Here is a tiny trained network, its code and every weight. The questions are about switching its units off for an input and a class, where a switched-off unit gives its printed mean instead of its output.

import numpy as np


def w(rows, s, z=0):
    codes = np.array(rows[::2]) - 128.0
    scale = np.full(codes.shape[1], s)
    scale[-1] = z or s
    return codes * scale


def f(y):
    return np.maximum(y, 0)


def log_softmax(a):
    a = a - a.max(-1, keepdims=True)
    return a - np.log(np.exp(a).sum(-1, keepdims=True))


def net(x, mask):
    res = np.array(x, float).reshape(1, 5) / 4 @ E
    y = f(res @ A[0][:, :-1].T + A[0][:, -1])
    res = res + np.where(mask, y, B[0][:, -1]) @ B[0][:, :-1]
    return log_softmax(res[-1] @ U[:, :-1].T + U[:, -1])


A, B = {}, {}
E = w([
[93,170,60,57,217,40,167,183,181,87],'x0',
[227,121,195,155,254,144,141,167,86,139],'x1',
[25,86,164,234,153,96,145,162,149,157],'x2',
[232,46,75,164,92,38,141,128,188,185],'x3',
[138,75,105,173,164,205,207,56,195,22],'x4',
],0.0078)
A[0] = w([
[143,86,168,176,61,193,85,85,86,159,27],'n0',
[85,162,60,68,207,52,173,206,182,81,36],'n1',
[217,46,76,150,106,57,138,102,173,172,1],'n2',
[220,127,211,153,254,134,141,182,81,145,69],'n3',
[204,179,101,44,115,167,122,98,104,106,103],'n4',
[130,165,132,104,94,82,56,176,83,204,40],'n5',
[60,183,156,106,157,192,116,122,80,77,13],'n6',
[58,111,157,177,144,124,142,153,130,146,63],'n7',
[49,201,173,100,163,191,112,110,68,76,67],'n8',
[148,78,88,167,139,191,205,37,197,37,14],'n9',
[128,168,140,99,96,79,58,184,92,205,16],'n10',
[145,86,188,175,62,186,89,83,90,155,27],'n11',
[46,144,85,110,30,110,109,101,157,121,28],'n12',
[207,170,92,46,108,156,117,95,104,103,56],'n13',
[46,93,164,207,153,110,165,168,143,159,64],'n14',
],0.0081,0.004)
B[0] = w([
[174,203,119,123,178,100,151,71,110,184,207],'n0',
[201,231,131,152,171,109,152,44,97,208,233],'n1',
[185,125,163,161,46,132,159,221,219,183,219],'n2',
[52,93,1,29,32,221,107,77,134,142,254],'n3',
[115,78,136,192,146,44,56,109,150,99,204],'n4',
[86,90,195,91,191,168,187,153,82,66,204],'n5',
[181,101,160,140,81,118,164,190,203,195,189],'n6',
[128,88,128,161,138,61,52,109,149,111,163],'n7',
[185,110,150,157,64,113,157,204,215,193,212],'n8',
[76,83,204,64,209,161,185,162,57,69,245],'n9',
[92,81,195,88,204,168,186,145,85,68,201],'n10',
[172,206,123,127,174,98,152,70,113,183,208],'n11',
[82,89,44,36,82,203,124,79,133,146,184],'n12',
[107,65,140,195,163,52,49,99,159,105,194],'n13',
[117,80,130,173,147,51,44,92,147,84,185],'n14',
],0.008,0.0098)
U = w([
[97,108,193,103,182,154,191,166,82,78,107],'0',
[170,133,149,155,57,126,155,230,181,169,114],'1',
[163,238,119,138,166,113,143,49,101,169,110],'2',
[77,109,26,76,66,178,106,92,123,131,119],'3',
[113,91,141,181,147,73,8,111,136,88,117],'4',
[126,171,97,167,102,141,110,162,78,92,253],'5',
],0.014,0.013)

Each question gives the input, the list of numbers given to net, and the class t.
The units are the neurons (one row each of A and B). Each row of codes is followed by its name. A weight is (code - 128) times the scale printed after its matrix; where a second scale follows, it is the last column's (A, B and U).
mask holds one flag per neuron, in row order. A switched-off neuron (its flag False) gives its mean, the last column of its row in B, instead of its output. The means were averaged over made-up inputs and are rounded, as every weight is.
A unit's drop is (log p(t) with every unit on - log p(t) with that unit switched off) / (log p(t) with every unit on - log p(t) with every unit switched off).
The circuit of an input: a set's keep is (log p(t) with only the set's units on - log p(t) with every unit switched off) / (log p(t) with every unit on - log p(t) with every unit switched off). Starting from the 12 units with the biggest drops (on a tie, the unit counted first), units are removed one at a time, each time the one whose removal leaves the highest keep (on an exact tie, the one counted first), for as long as the keep stays at least 0.8.
circuit, biggest first: the units of the circuit, biggest drop first
k most important neurons: the k neurons with the biggest drops, biggest first
drop of u: that unit's drop, to one decimal
input [-1,-5,-3,-7,0], class 1: most important neuron : [n8]
input [-2,-1,-6,4,1], class 4: 2 most important neurons : [n13, n4]
input [-6,6,-1,-4,-3], class 2: 2 most important neurons : [n11, n0]
input [4,6,4,-5,-5], class 3: 2 most important neurons : [n3, n9]
input [2,-7,-1,-8,-3], class 1: 3 most important neurons : [n8, n6, n3]
input [-6,-4,-1,-6,2], class 1: 4 most important neurons : [n8, n6, n1, n3]
input [-3,4,-8,8,8], class 0: 4 most important neurons : [n9, n8, n6, n14]
input [4,2,4,-6,4], class 1: circuit, biggest first : [n8, n6]
input [-4,-5,6,1,-6], class 0: 2 most important neurons : [n5, n10]
input [-3,-1,8,-5,-2], class 4: 2 most important neurons : [n14, n7]
input [-7,4,-4,8,8], class 0: 2 most important neurons : [n9, n8]
input [-1,5,0,-4,0], class 3: 2 most important neurons : [n3, n2]
input [8,-8,4,-5,4], class 2: drop of n3 : 0.8
input [2,4,-8,-3,7], class 4: circuit, biggest first : [n4]
input [7,2,7,-7,4], class 1: drop of n8 : 0.7
input [-2,-7,7,-1,-7], class 0: drop of n3 : 1.2
